Each row has a hidden trait or not; one of two labels after the row says which. A new part has a new trait and new labels.
[ -3.9 -12.5  -6.8  22.5 -33.2  31.1   7.6  -5.6  -5.6  -0.3   9.1 -47.4
  -7.2   4.9   7.2  11.4   6.7  -0.3   5.0  -1.3  -8.6  -1.7]  <27>
[  2.0  -0.9  -3.0  20.4 -29.5  24.0  12.4   9.0  11.8   6.2   6.9 -32.6
  -4.7   0.1   1.9   4.8   5.0   0.6  -4.8  -5.7  -5.2   7.5]  <27>
[  4.5 -38.7  -6.0  12.5  -5.7 -11.4   6.2 -10.0 -15.0 -20.3   4.4  36.6
   2.2  -6.4  12.8  -2.6  -1.2  -3.6  -3.3  11.2   4.8  23.7]  <27>
[  5.3  -1.5   6.0  33.7 -36.3  22.0  12.7  -0.2  -2.9   4.7  11.6 -48.5
  -5.8  -0.9   2.3   3.9   5.9  -4.9   7.6  -7.7   5.0   8.1]  <27>
[  4.4 -14.1   3.9  34.7 -43.8  21.5   9.8  -9.2 -19.6   0.9  13.1 -53.4
  -4.6   1.6   5.9   5.3   7.9  -3.7  11.5   1.3   0.0   4.7]  <27>
[ 13.3 -10.2  15.1   1.5  -4.1   6.7   6.3  -2.3 -29.4  -8.6   2.2   7.2
   7.1  -0.6  -2.6  -6.9   2.5   3.0 -14.7   8.6  16.7  11.8]  <27>
[  5.8 -26.5   1.8 -36.2 -15.6 -26.3  -1.6 -17.7 -27.8 -16.0  -5.0 -11.0
  11.2   2.5   1.1 -18.1  -0.4  11.0  -6.0  42.1 -15.5  -3.4]  <27>
[-21.3  -8.1   2.9   9.3  -5.2 -10.9  -5.1   2.6  22.1  23.9  -3.1 -65.4
  -8.2   7.4  -1.1  12.0   7.5  20.0  22.0 -13.4 -28.0 -16.6]  <29>
[-11.3   1.3  10.9 -19.9   6.8 -21.0 -15.2   4.7  -1.3   8.8 -11.4 -31.8
   3.9   2.4  -1.6  -4.7  -2.8  14.5   0.1  -4.9   1.8  -8.3]  <29>
[-14.6 -23.3 -17.2  17.7  -5.9  32.6  -4.3  -0.8   6.2  -1.5   1.3 -25.2
  -9.0   8.9   8.9  24.2   4.2   3.5  -1.2  -9.5 -14.8  -2.4]  <29>
[-11.9  -5.1   3.2 -15.5  -1.7 -21.5  -9.7   5.7  13.6  11.2  -7.1 -26.5
   2.0   2.2  -0.1  -3.0   0.5  13.3   0.9   0.2  -7.5  -3.1]  <29>
[-12.7   0.3  15.6 -28.5   3.4 -20.5 -15.2   2.3  -7.6  13.9 -11.4 -54.7
   2.1   4.7  -6.1  -5.9  -0.8  18.6   3.8  -3.7  -6.3 -15.5]  <29>
[ -8.0 -10.5  -1.4  15.5 -21.0  -5.1   1.9   1.0  21.1   9.5   2.2 -68.0
  -5.0   0.9  -1.7   5.2   6.9  14.7  11.8  -3.3 -18.5  -7.2]  <29>
[ -3.8  -7.3  11.9 -26.5  19.3 -38.2 -12.1   2.9   3.7   5.8 -12.3  -5.3
   5.8  -2.5  -4.7 -12.4  -4.8  18.4   1.5  -1.9   0.4  -5.9]  <29>
[ 13.7  -0.9  13.4   4.9 -20.9  12.9  12.3  -3.9 -33.8   2.7   8.5 -10.3
   5.8   1.3  -1.1   0.1  11.8   3.2 -11.1  14.0   2.9   7.0]  <27>

Next part:
[  3.9   4.8   3.2  14.6  -3.9   5.6   6.9   2.2  -3.5  -1.7  -9.8  13.8
  -7.6   4.4   6.1   0.8  -3.2   1.7 -13.1 -11.7  -3.2   5.6 -11.7   6.1
  11.1  -1.0 -10.2 -17.8  -2.1   3.0  -5.2 -20.0  -2.8   9.9  -2.5  23.6
   4.6  -9.7 -52.5  -2.8 -13.2]  (76)
[ -4.0  -3.1  14.4 -36.7 -48.3   8.0  23.1 -10.6 -30.8  -8.0  -1.1  20.5
 -21.8  71.9  -3.3   5.8  -4.2 -10.7  -9.2 -11.6  14.3  -8.3   1.5  -2.4
  -3.7  25.9  -3.0  27.5 -19.2  -1.3  35.0 -19.5   0.7 -15.5  21.2  24.5
  29.3  -3.2 -15.1 -12.6 -10.9]  (75)
[ -5.3  -9.1  15.2   0.8 -28.6   8.8  13.0  20.0 -11.6  -0.3   4.5  23.6
  -7.7 -10.5   4.1   5.3   8.5 -19.5 -39.5  28.2   0.0  -0.7 -16.2  -7.6
   3.0   9.2 -16.5  -3.7   7.8   8.5  29.6 -11.9  -7.7 -21.4  10.0  11.4
  19.2  -3.1  -0.7  -6.4 -23.7]  (75)
[  8.8  33.8   1.4  27.1  35.4  -2.3   9.9 -11.0 -24.4 -11.8 -13.6  15.9
  -5.8   3.5  -3.8  -2.0  -3.5   5.9   7.9 -40.3  -8.4   4.4 -20.1   9.1
  19.3   1.7 -15.4  -8.7  15.5  -3.9 -31.7  16.9  -9.4  13.4 -11.9  20.2
   9.9  -2.8 -46.0  -3.0   9.4]  (76)
[  3.9  12.2   0.2  -1.9 -18.5  -2.7   6.3   0.8  -2.2  -7.9 -10.7  20.5
 -16.0  45.5   2.0   8.5  -5.6   5.6  -9.1 -23.6   1.3   1.6 -10.5  12.1
  14.3   1.6 -16.4 -17.2  -5.1  -4.7   3.5 -20.2  -5.4  22.4  -3.7  36.5
  19.8  -8.9 -99.9  -7.0  -4.9]  (76)
[  6.0  27.1  -3.8   6.3  21.2  -8.6   3.2 -19.7   3.3 -10.7  -5.9  12.8
 -10.6  18.4   0.3  -1.3 -10.3   6.4   6.7 -44.7  -9.0   9.0  -0.5  27.9
   9.2  -3.8 -12.8   0.1  -0.5  -7.1 -20.4 -10.4  -9.7  33.9  -8.6  20.2
   4.0  -5.2 -61.6   4.8 -11.7]  (76)
[-11.6 -31.2  14.7 -23.4 -73.8   6.2   9.7  13.5 -23.8   0.5   1.0  24.1
 -17.6  54.4   2.2  13.1   6.8   4.3 -22.8  27.0  31.7  -9.9  -2.0 -14.2
 -16.8  16.6   6.3   3.9  -5.9  -4.8  52.5 -17.4   6.1 -29.7   7.5  16.1
  19.1   6.7 -21.4 -18.4  -3.3]  (75)
[  3.3  -2.2  11.6   7.7 -13.4   8.0   6.6   5.7  11.0   2.3   0.3  14.0
  -0.4 -15.7   7.5  -4.0   3.0  -1.2 -21.6  -9.3 -12.1   8.6  -6.4  14.9
  12.4  -3.3 -14.0 -16.9  -7.3   1.9   1.8 -36.4  -8.6  14.5  -5.1  14.1
   2.2 -12.3 -36.5   1.6 -27.4]  (76)
[-13.7 -17.8  16.0 -52.8 -65.5   7.1  22.7  12.3 -35.8   1.4  -2.3  24.3
 -22.3  62.6 -12.2   7.9  -5.1 -13.1 -24.3 -12.4  22.7 -10.4 -11.2  -8.1
 -20.8  10.1  -5.8  22.0 -13.6  -6.5  52.4 -22.4  -1.1 -12.3  16.0  -1.7
  41.7  -8.4 -14.7 -14.9 -37.1]  (75)
[  0.0 -11.8  11.4  11.5  12.8  12.1  -2.8  26.0  22.0   2.3  10.9  -0.2
  14.7 -68.8  12.4   1.2  10.9 -20.2 -32.2  37.4 -36.5   8.9  -3.5  -5.4
   3.0  -9.5 -16.5 -24.5  17.0  12.1  -3.2 -19.0 -12.4  -7.1  -3.3  -7.8
  -2.3  -4.0  29.5  11.8 -37.9]  (76)
